Below are the code and all the weights of a small trained network. Each question names an input and a class and asks about switching units off, where a switched-off unit gives its printed mean instead of its output.

import numpy as np


def w(rows, s, z=0):
    codes = np.array(rows[::2]) - 128.0
    scale = np.full(codes.shape[1], s)
    scale[-1] = z or s
    return codes * scale


def f(y):
    return np.maximum(y, 0)


def log_softmax(a):
    a = a - a.max(-1, keepdims=True)
    return a - np.log(np.exp(a).sum(-1, keepdims=True))


def net(x, mask):
    res = np.array(x, float).reshape(1, 6) / 4 @ E
    y = f(res @ A[0][:, :-1].T + A[0][:, -1])
    res = res + np.where(mask, y, B[0][:, -1]) @ B[0][:, :-1]
    return log_softmax(res[-1] @ U[:, :-1].T + U[:, -1])


A, B = {}, {}
E = w([
[109,78,147,118,144,131,173,120,131,122,128,175],'x0',
[125,116,119,117,124,130,126,117,107,100,134,118],'x1',
[145,87,179,154,141,156,221,96,136,189,176,3],'x2',
[117,109,229,161,99,210,62,153,99,135,74,124],'x3',
[113,111,130,93,125,129,116,147,113,116,144,118],'x4',
[182,146,91,183,176,181,143,193,48,162,223,184],'x5',
],0.014)
A[0] = w([
[141,83,180,143,125,162,150,86,128,169,148,40,144],'n0',
[165,122,91,145,163,118,192,123,68,162,182,109,116],'n1',
[76,138,134,112,102,97,158,107,189,103,115,84,40],'n2',
[147,128,105,110,116,161,125,122,139,128,123,121,103],'n3',
[114,114,140,106,127,120,108,143,126,107,75,155,122],'n4',
[95,137,125,108,90,84,183,104,159,114,72,84,64],'n5',
[119,90,138,112,137,114,177,121,160,168,176,147,143],'n6',
[118,170,123,172,145,187,132,173,67,124,186,175,11],'n7',
[159,94,151,123,118,161,150,120,160,141,133,73,41],'n8',
[133,147,150,126,180,105,141,132,125,114,125,116,104],'n9',
[107,113,63,122,156,94,119,126,164,135,132,121,133],'n10',
[156,151,118,148,162,88,188,156,125,141,248,89,118],'n11',
[133,138,109,116,117,102,102,148,128,131,118,183,202],'n12',
[110,159,68,96,144,23,156,113,142,125,126,138,27],'n13',
[142,98,107,169,155,160,168,170,87,147,176,72,74],'n14',
[147,156,89,87,157,33,157,121,169,112,165,135,211],'n15',
[116,153,111,142,158,103,116,162,136,79,143,162,30],'n16',
[143,166,122,119,121,94,148,105,142,163,186,127,111],'n17',
[143,167,149,123,148,156,111,105,127,132,115,114,119],'n18',
[113,122,192,149,134,140,172,116,133,135,160,48,32],'n19',
[106,138,151,106,82,70,155,103,148,124,91,97,223],'n20',
[129,152,90,129,129,109,101,139,121,98,124,192,48],'n21',
[164,150,137,170,161,181,122,172,64,129,192,177,98],'n22',
[92,131,163,137,94,103,85,110,139,113,52,148,150],'n23',
],0.012)
B[0] = w([
[149,141,91,135,150,128,164,166,79,174,227,196,239],'n0',
[97,185,123,88,152,163,102,85,178,151,100,72,216],'n1',
[141,171,56,73,175,161,171,168,113,178,208,172,189],'n2',
[116,106,131,103,151,124,149,107,84,92,118,159,128],'n3',
[131,131,146,99,131,134,124,110,170,96,89,112,181],'n4',
[163,142,82,139,123,149,157,164,110,170,185,154,202],'n5',
[108,157,124,106,126,133,102,122,132,101,105,96,190],'n6',
[201,41,157,182,57,82,122,152,122,64,147,147,192],'n7',
[161,75,160,206,109,98,119,130,111,83,112,120,170],'n8',
[117,132,128,127,130,133,137,91,168,129,160,124,136],'n9',
[160,98,121,161,105,119,131,134,92,136,138,147,181],'n10',
[41,168,97,70,163,159,92,78,145,114,52,89,232],'n11',
[130,98,131,162,95,108,92,104,152,95,117,110,206],'n12',
[199,69,201,189,44,45,108,121,167,58,127,65,196],'n13',
[116,145,121,97,185,178,137,111,164,156,88,140,196],'n14',
[155,104,96,143,129,140,178,192,52,182,230,221,251],'n15',
[108,143,112,123,160,137,143,143,88,182,149,137,154],'n16',
[136,141,147,93,154,137,134,104,135,135,130,85,174],'n17',
[119,147,133,130,115,110,109,153,109,146,118,148,144],'n18',
[195,50,162,199,68,12,110,182,131,84,145,145,193],'n19',
[185,91,174,147,58,118,102,97,142,90,109,110,243],'n20',
[125,165,107,127,155,138,189,167,79,152,177,166,180],'n21',
[183,110,116,171,107,103,173,169,97,149,176,153,221],'n22',
[73,152,161,81,141,139,75,110,157,107,62,76,223],'n23',
],0.011,0.021)
U = w([
[162,48,166,210,50,58,101,134,125,30,132,148,213],'0',
[128,134,47,159,164,166,212,171,69,213,212,205,5],'1',
[24,190,108,65,199,210,72,5,199,109,1,76,202],'2',
],0.0088,0.0022)

Each question gives the input, the list of numbers given to net, and the class t.
The units are the neurons (one row each of A and B). Each row of codes is followed by its name. A weight is (code - 128) times the scale printed after its matrix; where a second scale follows, it is the last column's (A, B and U).
mask holds one flag per neuron, in row order. A switched-off neuron (its flag False) gives its mean, the last column of its row in B, instead of its output. The means were averaged over made-up inputs and are rounded, as every weight is.
A unit's drop is (log p(t) with every unit on - log p(t) with that unit switched off) / (log p(t) with every unit on - log p(t) with every unit switched off).
The circuit of an input: a set's keep is (log p(t) with only the set's units on - log p(t) with every unit switched off) / (log p(t) with every unit on - log p(t) with every unit switched off). Starting from the 12 units with the biggest drops (on a tie, the unit counted first), units are removed one at a time, each time the one whose removal leaves the highest keep (on an exact tie, the one counted first), for as long as the keep stays at least 0.8.
units of the circuit, in order: the units of the circuit, biggest drop first
most important unit: the unit with the biggest drop
k most important neurons: the k neurons with the biggest drops, biggest first
drop of u: that unit's drop, to one decimal
input [-4,-2,-4,4,2,6], class 0: units of the circuit, in order -> [n7]
input [-2,-8,6,-7,1,-7], class 1: 3 most important neurons -> [n2 n15 n5]
input [4,0,1,-3,7,-3], class 1: 2 most important neurons -> [n19 n7]
input [-7,-6,2,3,8,1], class 1: 2 most important neurons -> [n13 n20]
input [-8,4,6,5,-3,1], class 1: 2 most important neurons -> [n0 n13]
input [6,-1,7,8,-3,1], class 1: 3 most important neurons -> [n0 n13 n20]
input [4,7,5,-3,-4,7], class 2: 2 most important neurons -> [n11 n1]
input [-4,-2,-8,1,-8,-2], class 2: 4 most important neurons -> [n23 n19 n7 n22]
input [0,-7,6,-7,0,1], class 2: 2 most important neurons -> [n11 n1]
input [-8,-5,5,0,1,-5], class 1: 3 most important neurons -> [n0 n2 n13]
input [-2,-8,8,-5,-7,-8], class 1: 3 most important neurons -> [n2 n0 n5]
input [-8,-6,1,-2,7,-6], class 1: 2 most important neurons -> [n2 n5]
input [2,4,4,-1,0,-4], class 1: 3 most important neurons -> [n13 n0 n2]
input [4,-3,-4,2,-4,4], class 0: most important unit -> n15
input [-4,8,1,-2,2,0], class 1: 2 most important neurons -> [n23 n13]
input [4,0,1,-3,0,5], class 2: drop of n1 -> 0.2
input [-5,-6,7,-4,-5,2], class 2: drop of n11 -> 0.7
input [0,-5,2,-7,4,-4], class 1: drop of n15 -> 4.6
